Below is a small trained network, with its code and all its weights. Each question gives an input and a class and asks what happens when units are switched off, that is, made to give their printed mean instead of their output.

import numpy as np


def w(rows, s, z=0):
    codes = np.array(rows[::2]) - 128.0
    scale = np.full(codes.shape[1], s)
    scale[-1] = z or s
    return codes * scale


def f(y):
    return np.maximum(y, 0)


def log_softmax(a):
    a = a - a.max(-1, keepdims=True)
    return a - np.log(np.exp(a).sum(-1, keepdims=True))


def net(x, mask):
    res = np.array(x, float).reshape(1, 3) / 4 @ E
    y = f(res @ A[0][:, :-1].T + A[0][:, -1])
    res = res + np.where(mask, y, B[0][:, -1]) @ B[0][:, :-1]
    return log_softmax(res[-1] @ U[:, :-1].T + U[:, -1])


A, B = {}, {}
E = w([
[152,165,117,83,19,73,25],'x0',
[100,220,35,83,152,25,169],'x1',
[1,213,105,217,96,249,79],'x2',
],0.0073)
A[0] = w([
[128,125,79,112,172,101,203,253],'n1',
[93,106,159,211,160,208,132,212],'n2',
[103,144,140,165,84,194,42,230],'n3',
[102,175,106,128,64,120,55,151],'n4',
[118,186,112,114,79,108,68,172],'n5',
[77,239,65,139,110,108,168,197],'n6',
[111,76,167,167,157,202,147,204],'n7',
[73,190,111,146,78,100,76,204],'n8',
[132,160,110,129,92,112,92,144],'n9',
[255,56,166,79,117,68,124,204],'n10',
],0.0088,0.0033)
B[0] = w([
[151,157,156,120,170,70,190,200],'n1',
[38,80,188,201,122,149,116,224],'n2',
[96,106,144,122,48,187,23,236],'n3',
[117,155,61,135,106,175,47,205],'n4',
[151,168,50,107,118,139,81,199],'n5',
[73,202,101,95,168,132,162,229],'n6',
[104,68,162,207,125,128,128,205],'n7',
[75,203,82,96,129,182,77,215],'n8',
[169,166,89,134,136,132,87,171],'n9',
[255,49,144,86,76,22,146,254],'n10',
],0.0089,0.01)
U = w([
[83,69,163,226,253,140,232,184],'0',
[90,208,33,76,102,211,63,93],'1',
[218,16,187,77,101,64,199,189],'2',
[55,72,218,184,60,193,65,146],'3',
[195,134,77,97,92,80,58,83],'4',
[78,248,116,80,229,96,254,162],'5',
[127,180,81,79,135,96,97,3],'6',
],0.0063,0.0026)

Each question gives the input, the list of numbers given to net, and the class t.
The units are the neurons (one row each of A and B). Each row of codes is followed by its name. A weight is (code - 128) times the scale printed after its matrix; where a second scale follows, it is the last column's (A, B and U).
mask holds one flag per neuron, in row order. A switched-off neuron (its flag False) gives its mean, the last column of its row in B, instead of its output. The means were averaged over made-up inputs and are rounded, as every weight is.
A unit's drop is (log p(t) with every unit on - log p(t) with that unit switched off) / (log p(t) with every unit on - log p(t) with every unit switched off).
The circuit of an input: a set's keep is (log p(t) with only the set's units on - log p(t) with every unit switched off) / (log p(t) with every unit on - log p(t) with every unit switched off). Starting from all 10 units, units are removed one at a time, each time the one whose removal leaves the highest keep (on an exact tie, the one counted first), for as long as the keep stays at least 0.8.
units of the circuit, in order: the units of the circuit, biggest drop first
unit that matters most: the unit with the biggest drop
k most important neurons: the k neurons with the biggest drops, biggest first
drop when u is switched off: that unit's drop, to one decimal
input [7,-6,4], class 1: units of the circuit, in order -> (n4; n8)
input [8,-6,7], class 1: units of the circuit, in order -> (n8)
input [-2,2,-2], class 2: 2 most important neurons -> (n8; n6)
input [4,3,-4], class 2: units of the circuit, in order -> (n10; n3)
input [5,4,-5], class 2: 2 most important neurons -> (n10; n3)
input [7,0,0], class 1: 2 most important neurons -> (n8; n4)
input [-1,8,-6], class 2: 2 most important neurons -> (n10; n8)
input [-6,2,8], class 3: 2 most important neurons -> (n2; n3)
input [-6,7,8], class 5: 2 most important neurons -> (n6; n1)
input [-4,-2,-1], class 0: 2 most important neurons -> (n3; n10)
input [-7,5,5], class 5: 4 most important neurons -> (n6; n1; n3; n10)
input [-7,3,4], class 0: drop when n7 is switched off -> 0.1
input [5,-6,-3], class 2: drop when n10 is switched off -> 0.3
input [-7,3,2], class 0: drop when n5 is switched off -> 0.1
input [-7,-3,0], class 0: unit that matters most -> n3
input [2,8,-4], class 5: drop when n3 is switched off -> 0.3
